Below is a small trained network, with its code and all its weights. Each question gives an input and a class and asks what happens when units are switched off, that is, made to give their printed mean instead of their output.

import numpy as np


def w(rows, s, z=0):
    codes = np.array(rows[::2]) - 128.0
    scale = np.full(codes.shape[1], s)
    scale[-1] = z or s
    return codes * scale


def norm(h):
    return h / np.sqrt((h * h).mean(-1, keepdims=True) + 1e-5)


def f(y):
    return y / 2 * (1 + np.tanh(0.7978845608 * (y + 0.044715 * y**3)))


def log_softmax(a):
    a = a - a.max(-1, keepdims=True)
    return a - np.log(np.exp(a).sum(-1, keepdims=True))


def net(x, mask):
    res = np.array(x, float).reshape(1, 4) / 4 @ E
    u = 0
    for l in range(4):
        y = f(norm(res) @ A[l][:, :-1].T + A[l][:, -1])
        res = res + np.where(mask[u : u + 7], y, B[l][:, -1]) @ B[l][:, :-1]
        u += 7
    return log_softmax(norm(res)[-1] @ U[:, :-1].T + U[:, -1])


A, B = {}, {}
E = w([
[211,135,142,185,125,96,172,6,21,219],'x0',
[118,42,123,101,253,74,200,197,37,191],'x1',
[93,99,19,254,31,102,91,187,90,236],'x2',
[116,84,113,113,151,124,100,75,128,139],'x3',
],0.0061)
A[0] = w([
[78,155,230,116,90,171,92,147,98,161,44],'0.n1',
[175,177,86,101,135,210,143,56,192,139,109],'0.n2',
[202,147,222,106,189,179,187,27,70,69,170],'0.n3',
[158,108,195,158,221,97,76,125,103,141,1],'0.n4',
[210,61,168,131,81,19,116,87,117,143,82],'0.n5',
[148,87,211,55,222,160,213,121,254,45,138],'0.n6',
[204,75,114,164,59,62,159,88,80,145,53],'0.n7',
],0.0057,0.0033)
B[0] = w([
[132,154,72,131,98,158,100,119,131,99,113],'0.n1',
[109,148,181,148,132,149,132,108,130,35,160],'0.n2',
[149,113,126,158,103,2,134,116,176,117,233],'0.n3',
[140,174,153,89,111,144,156,157,76,139,129],'0.n4',
[157,96,140,196,98,98,126,159,154,193,160],'0.n5',
[95,203,162,140,151,154,156,156,179,216,254],'0.n6',
[119,181,170,163,148,208,181,141,166,158,191],'0.n7',
],0.0077,0.0059)
A[1] = w([
[242,206,94,56,139,47,148,71,47,65,3],'1.n1',
[159,122,120,140,68,148,129,75,69,137,99],'1.n2',
[149,81,51,228,62,254,15,112,152,132,14],'1.n3',
[89,44,44,127,75,220,82,204,177,126,125],'1.n4',
[180,172,144,135,162,174,165,166,141,166,108],'1.n5',
[109,43,87,152,143,158,133,179,41,161,77],'1.n6',
[113,146,158,166,134,178,160,81,195,154,145],'1.n7',
],0.0067,0.0012)
B[1] = w([
[193,59,104,150,121,47,139,94,117,135,147],'1.n1',
[176,49,137,194,216,223,120,156,187,106,158],'1.n2',
[85,172,197,141,115,138,92,158,12,172,254],'1.n3',
[132,98,181,141,150,104,150,63,121,2,235],'1.n4',
[142,108,128,121,149,111,118,70,94,185,180],'1.n5',
[114,143,33,48,131,188,178,157,186,39,227],'1.n6',
[175,192,60,84,107,156,87,73,36,155,212],'1.n7',
],0.0069,0.0053)
A[2] = w([
[114,82,106,91,189,121,234,136,140,253,139],'2.n1',
[155,126,128,38,119,158,118,123,157,36,5],'2.n2',
[56,145,78,108,165,116,111,189,68,144,248],'2.n3',
[202,120,110,90,164,49,139,155,125,106,106],'2.n4',
[17,175,161,77,188,82,34,132,121,119,141],'2.n5',
[102,184,192,31,193,127,86,153,199,142,83],'2.n6',
[152,188,121,136,115,128,75,76,150,171,127],'2.n7',
],0.0078,0.0021)
B[2] = w([
[50,85,254,84,43,144,124,206,33,94,254],'2.n1',
[184,176,88,104,171,122,142,125,103,241,159],'2.n2',
[143,159,137,131,216,104,173,23,184,119,203],'2.n3',
[211,42,130,106,130,47,87,132,91,81,157],'2.n4',
[47,117,145,164,141,198,142,146,105,173,202],'2.n5',
[149,95,51,167,125,215,67,179,72,100,217],'2.n6',
[190,133,56,107,125,80,59,123,177,88,183],'2.n7',
],0.0074,0.0077)
A[3] = w([
[118,79,105,133,114,168,143,162,96,178,214],'3.n1',
[97,106,2,80,173,113,157,130,159,93,1],'3.n2',
[157,163,73,131,141,174,97,126,130,165,51],'3.n3',
[139,135,45,81,146,168,94,152,141,98,64],'3.n4',
[141,127,131,174,71,115,87,72,188,112,230],'3.n5',
[125,119,122,127,147,174,152,196,91,151,137],'3.n6',
[174,168,63,154,107,221,71,111,146,215,18],'3.n7',
],0.012,0.0014)
B[3] = w([
[82,191,86,166,141,158,62,126,211,53,204],'3.n1',
[208,165,70,144,171,74,160,95,238,113,181],'3.n2',
[174,119,192,155,72,110,148,147,63,167,187],'3.n3',
[199,54,116,131,79,59,168,109,48,146,179],'3.n4',
[79,172,33,135,210,186,187,153,194,125,189],'3.n5',
[90,188,77,162,124,187,122,39,131,126,219],'3.n6',
[177,2,204,20,109,24,139,157,117,156,255],'3.n7',
],0.0099,0.0095)
U = w([
[170,58,205,74,86,59,118,159,75,182,208],'0',
[14,161,144,171,133,249,123,118,86,111,145],'1',
[163,163,60,147,206,101,168,75,224,106,2],'2',
],0.012,0.0006)

Each question gives the input, the list of numbers given to net, and the class t.
The units are the neurons (one row each of A and B). Each row of codes is followed by its name. A weight is (code - 128) times the scale printed after its matrix; where a second scale follows, it is the last column's (A, B and U).
mask holds one flag per neuron, layer by layer. A switched-off neuron (its flag False) gives its mean, the last column of its row in B, instead of its output. The means were averaged over made-up inputs and are rounded, as every weight is.
A unit's drop is (log p(t) with every unit on - log p(t) with that unit switched off) / (log p(t) with every unit on - log p(t) with every unit switched off).
unit that matters most: the unit with the biggest drop
k most important neurons: the k neurons with the biggest drops, biggest first
top k neurons in layer l: the k neurons of layer l with the biggest drops, biggest first
drop of u: that unit's drop, to one decimal
input [-6,2,-3,-1], class 1: unit that matters most => 0.n6
input [8,-2,0,3], class 2: 2 most important neurons => [0.n3; 3.n5]
input [-5,-4,0,3], class 0: 3 most important neurons => [2.n1; 2.n2; 3.n7]
input [0,-7,-5,4], class 0: 4 most important neurons => [0.n6; 3.n7; 1.n4; 2.n6]
input [7,-5,0,4], class 2: top 2 neurons in layer 3 => [3.n5; 3.n4]
input [7,-1,-2,1], class 2: 3 most important neurons => [0.n3; 3.n5; 3.n7]
input [-2,-1,8,-6], class 1: 3 most important neurons => [1.n3; 3.n7; 1.n4]
input [-7,-1,-1,1], class 0: 2 most important neurons => [3.n7; 2.n1]
input [7,1,4,-2], class 1: 4 most important neurons => [2.n1; 3.n1; 0.n6; 3.n6]
input [2,-7,2,-3], class 0: 3 most important neurons => [3.n7; 2.n1; 0.n3]
input [-1,8,-6,2], class 1: 3 most important neurons => [0.n6; 3.n7; 2.n6]
input [-6,-6,0,-1], class 0: 2 most important neurons => [2.n1; 2.n2]
input [-8,3,0,-3], class 1: 2 most important neurons => [0.n6; 1.n6]
input [6,-5,-1,1], class 2: unit that matters most => 0.n3
input [-2,8,6,-3], class 2: 2 most important neurons => [1.n6; 0.n6]
input [-8,8,1,0], class 2: top 3 neurons in layer 1 => [1.n3; 1.n6; 1.n4]
input [-1,4,-8,-3], class 1: 2 most important neurons => [0.n6; 2.n6]
input [-6,3,-7,4], class 1: drop of 3.n1 => 0.0
input [-1,-3,-4,-6], class 0: drop of 0.n6 => 0.3
input [-3,8,-1,8], class 1: drop of 2.n1 => 0.8
input [-2,6,6,6], class 2: unit that matters most => 1.n6
input [0,-6,-2,-1], class 0: drop of 3.n7 => 0.2
